Below is a small trained network, with its code and all its weights. Each question gives an input and a class and asks what happens when units are switched off, that is, made to give their printed mean instead of their output.

import numpy as np


def w(rows, s, z=0):
    codes = np.array(rows[::2]) - 128.0
    scale = np.full(codes.shape[1], s)
    scale[-1] = z or s
    return codes * scale


def f(y):
    return np.maximum(y, 0)


def log_softmax(a):
    a = a - a.max(-1, keepdims=True)
    return a - np.log(np.exp(a).sum(-1, keepdims=True))


def net(x, mask):
    res = np.array(x, float).reshape(1, 4) / 4 @ E
    y = f(res @ A[0][:, :-1].T + A[0][:, -1])
    res = res + np.where(mask, y, B[0][:, -1]) @ B[0][:, :-1]
    return log_softmax(res[-1] @ U[:, :-1].T + U[:, -1])


A, B = {}, {}
E = w([
[126,129,128],'x0',
[220,63,125],'x1',
[167,253,93],'x2',
[173,98,251],'x3',
],0.0076)
A[0] = w([
[160,131,146,55],'N1',
[129,130,168,95],'N2',
[107,148,153,121],'N3',
[190,147,246,116],'N4',
[96,118,57,73],'N5',
[136,123,144,101],'N6',
[31,154,204,132],'N7',
[82,155,151,64],'N8',
[137,184,116,108],'N9',
[108,58,104,96],'N10',
[76,144,146,91],'N11',
[156,129,148,142],'N12',
[179,185,88,70],'N13',
[225,104,116,220],'N14',
[106,111,137,157],'N15',
[144,109,51,120],'N16',
[156,194,165,140],'N17',
[179,200,135,109],'N18',
[173,65,90,80],'N19',
[75,126,121,69],'N20',
[138,173,210,110],'N21',
[54,170,160,75],'N22',
[82,153,106,185],'N23',
[77,38,104,58],'N24',
[43,58,168,75],'N25',
[143,108,146,77],'N26',
[129,137,148,253],'N27',
[138,127,64,143],'N28',
[166,107,120,170],'N29',
],0.013,0.0056)
B[0] = w([
[143,132,116,138],'N1',
[169,87,100,154],'N2',
[119,149,85,154],'N3',
[212,11,73,255],'N4',
[216,24,113,184],'N5',
[155,141,120,139],'N6',
[79,212,41,222],'N7',
[147,187,114,153],'N8',
[132,124,178,183],'N9',
[142,162,198,183],'N10',
[148,165,94,160],'N11',
[114,109,124,166],'N12',
[150,157,220,191],'N13',
[33,252,79,252],'N14',
[118,128,161,168],'N15',
[169,20,89,191],'N16',
[101,120,209,201],'N17',
[129,166,244,203],'N18',
[81,199,45,180],'N19',
[135,118,111,150],'N20',
[182,18,96,197],'N21',
[158,182,86,184],'N22',
[79,96,112,212],'N23',
[167,143,247,197],'N24',
[150,145,229,215],'N25',
[139,130,119,146],'N26',
[5,116,124,232],'N27',
[164,34,93,194],'N28',
[92,182,111,185],'N29',
],0.016,0.0068)
U = w([
[234,134,243,121],'0',
[255,12,62,74],'1',
[48,42,128,254],'2',
[239,224,38,197],'3',
[132,93,117,19],'4',
],0.0078,0.0046)

Each question gives the input, the list of numbers given to net, and the class t.
The units are the neurons (one row each of A and B). Each row of codes is followed by its name. A weight is (code - 128) times the scale printed after its matrix; where a second scale follows, it is the last column's (A, B and U).
mask holds one flag per neuron, in row order. A switched-off neuron (its flag False) gives its mean, the last column of its row in B, instead of its output. The means were averaged over made-up inputs and are rounded, as every weight is.
A unit's drop is (log p(t) with every unit on - log p(t) with that unit switched off) / (log p(t) with every unit on - log p(t) with every unit switched off).
The circuit of an input: a set's keep is (log p(t) with only the set's units on - log p(t) with every unit switched off) / (log p(t) with every unit on - log p(t) with every unit switched off). Starting from the 12 units with the biggest drops (on a tie, the unit counted first), units are removed one at a time, each time the one whose removal leaves the highest keep (on an exact tie, the one counted first), for as long as the keep stays at least 0.8.
circuit, biggest first: the units of the circuit, biggest drop first
k most important neurons: the k neurons with the biggest drops, biggest first
drop when u is switched off: that unit's drop, to one decimal
input [-2,-8,-1,-6], class 3: circuit, biggest first => N22
input [-6,-8,1,-5], class 3: 3 most important neurons => N22, N7, N4
input [-1,-4,2,-5], class 1: circuit, biggest first => N14, N5
input [3,-6,-6,-5], class 0: circuit, biggest first => N24, N25
input [0,3,-6,-8], class 1: 4 most important neurons => N16, N5, N28, N18
input [0,8,-5,7], class 3: circuit, biggest first => N14, N19
input [-4,-7,-6,5], class 3: circuit, biggest first => N7, N22
input [1,7,-3,-3], class 3: circuit, biggest first => N19, N14
input [-4,5,-6,-3], class 0: 2 most important neurons => N24, N10
input [1,0,5,-3], class 0: 2 most important neurons => N13, N18
input [-5,-7,7,0], class 0: 4 most important neurons => N18, N17, N14, N13
input [0,4,1,3], class 3: 4 most important neurons => N14, N23, N16, N28
input [0,4,-8,5], class 0: 2 most important neurons => N25, N24
input [4,-7,-2,4], class 3: circuit, biggest first => N7, N22
input [1,7,4,5], class 3: circuit, biggest first => N14
input [-5,-3,-1,-6], class 1: 2 most important neurons => N5, N14
input [2,-7,0,5], class 3: 2 most important neurons => N7, N22
input [-3,-6,-1,8], class 1: 2 most important neurons => N4, N21
input [4,-2,-1,-4], class 1: 2 most important neurons => N14, N5
input [0,-6,-8,0], class 0: circuit, biggest first => N25
input [-1,8,-4,-5], class 3: 3 most important neurons => N19, N14, N27
input [-7,-2,-8,-8], class 0: drop when N10 is switched off => 0.2
input [-5,-4,6,7], class 1: drop when N4 is switched off => 1.1
input [-1,0,-3,5], class 1: drop when N4 is switched off => 1.2
